cols: X T N Z H U
[137 151 126 117  94 164] : K822
[213 150  99 106 121 144] : K48
[155 170 128 125 102 169] : K589
[114 132 192 100 170  87] : K544
[150 109 112 104 118 106] : K891
at: [109 112 104 118 106]	K891, 2
miss K589: [155 125 128 102 170]	[169]

cols: W D K Q A E P C J
[ 87 102 133 133 155 114 127 136 162] : K792
[150  88  88 122 150 155  88  88 128] : K692
[127 146 102 136 142 133 124 160 135] : K16
[101 151 156 102  54 171 106 111 121] : K544
miss K544: [ 54 106 171 121 111 101 151 156]	[102]
then: [ 88  88 122 150]	[155]
all K692: [88]	2 3 7 8
all K692: [150]	1 5

cols: G B L Y F V S M
[116 135 104 157 109 126 134 135] = K589
[116 135 104 157 109  55 134 168] = K544
[105 135 169 157 135 169 121 169] = K707
[116 135 104 157 109 117 109 116] = K891
all K891: [104]	3
all K707: [169]	3 6 8
find: [116 135 104 157 109 117 109 116]	K891

cols: tulo fibas zona Momu Zomat lop
[149 119 178 213  71 117]  K692
[116 116 170 194  80 119]  K792
[133 115 136 165 116 124]  K544
[148 121 176 202  79 117]  K707
[132 125 130 151 123 126]  K203
all K792: [116]	1 2
col: [202 151]	Momu
at: [125 130 151 123 126]	K203, 2

cols: lapo Rutep Nugef gebo pes Senoz bosok zuk pum vazer
[ 94 129 148 137 147 135 101  87 159 168] -> K56
[187 106 143 187 143 143 182 143 143 120] -> K707
[ 86 132 152 137 146 140  95  88 164 172] -> K642
[143 128  78  93  95 153 112 159 122  73] -> K203
[ 96 124 132 126 133 130 103 100 144 144] -> K544
[ 91 123  96 111 109 152 144 142 128  91] -> K48
[ 93 125  89  97 101 148 112 156 123  97] -> K589
[161 148 165 125 131 105 110 147 126 162] -> K891
[115 123  96 111 109 152  96 142 139 115] -> K16
then: [142 128]	[91]
all K707: [143]	3 5 6 8 9
col: [101 182  95 112 103 144 112]	bosok
all K16: [96]	3 7
col: [146  95 133]	pes
at: [143 128  78]	K203, 1

cols: lafe revef teveb vuvab ros geman sibi Fanev
[165  99 158 116 165 117  82 124] : K56
[125 137  86 137 159  70 161 110] : K707
[137 108 120 115 146 121 151 121] : K203
[144 136 139 134  79 147  63 143] : K589
all K56: [116]	4
col: [158  86]	teveb
at: [144 136 139 134]	K589, 1

cols: funo reve rekin tino zimom lere fiza Bof sebis
[119 153 119  98 124 100 108 120 195] = K692
[143 128 155  71 112  89 118 115 181] = K792
[ 77 110 137  87  88 179 170 114 127] = K891
[118 169  66  91  90 120  89 157 192] = K707
[ 94  94 156 156  60  94 121 121 156] = K56
[113 144  83 105 125 123 130  73 190] = K48
[158 118 161  85 102 110  96 168 173] = K822
[127 129 105  89 115  97 107  82 197] = K203
[173  73 104 162  70 163  82 144 117] = K589
[ 97 165 178 124 156 110 162 150 127] = K544
[183  88  92 141  89 128 101 154 102] = K16
col: [156  83 161 105 104]	rekin
miss K589: [ 70  82 117 173 104 144  73 162]	[163]
col: [110 169  94]	reve
all K56: [156]	3 4 9
miss K891: [ 88 114 137 110  77 127 179 170]	[87]

cols: bev mir daf Tok febu
[ 65 127  56 104  99] : K692
[128  42 128 157 128] : K56
[ 74  57 159 151 158] : K707
[ 81  73 124 146 152] : K792
miss K707: [ 57 151 159  74]	[158]
all K56: [128]	1 3 5
at: [ 81  73 124 146]	K792, 1
at: [ 42 128 157]	K56, 2

cols: bes Ridov Fur folag fizag Pelod timok
[125  95 114 110 151 151 112] : K891
[ 95 107 124 140  90  71 110] : K589
[113  90  79 138  67  94  98] : K822
[114 130 149  90 165 131 133] : K56
[ 91  92 150  71 172 158 165] : K642
[128 146 146 139 124  97 145] : K544
[192 156 132 146 105 134 157] : K16
[128 146 146 139 124  97 156] : K792
[ 90 164 131 142 102  96 129] : K203
[149  89 165 131 126 133 130] : K707
[104  76  87  85 130 157  90] : K692
[192 156 132 146 105 127 157] : K48
col: [ 71 139 146 139 142 131  85]	folag
col: [138  90  71 139 146 139]	folag
then: [ 90 165 131]	[133]
then: [131 142 102  96]	[129]
then: [149  90 165 131]	[133]
at: [ 90 164 131 142 102]	K203, 1
all K891: [125]	1

cols: ruden Kize Let nidip Digo Megu Zare
[139 130 139 116 115 121 121] -> K203
[134 137 144 119 112 130 127] -> K891
[136 135 127 120 178 119 124] -> K56
[104 119 162 114 163 152 138] -> K692
[120 136 149 128 146 118 116] -> K589
[154 124 116 124 108 101 133] -> K707
[126 119 136 115 109 118 129] -> K48
[126 126 126 126 165 146 126] -> K642
[126 120 144 125 128 140 139] -> K822
[134 132 144 119 112 130 127] -> K792
col: [130 119 152 118 101 118 146]	Megu
miss K822: [144 140 120 139 128 126]	[125]
all K56: [135]	2
all K642: [126]	1 2 3 4 7

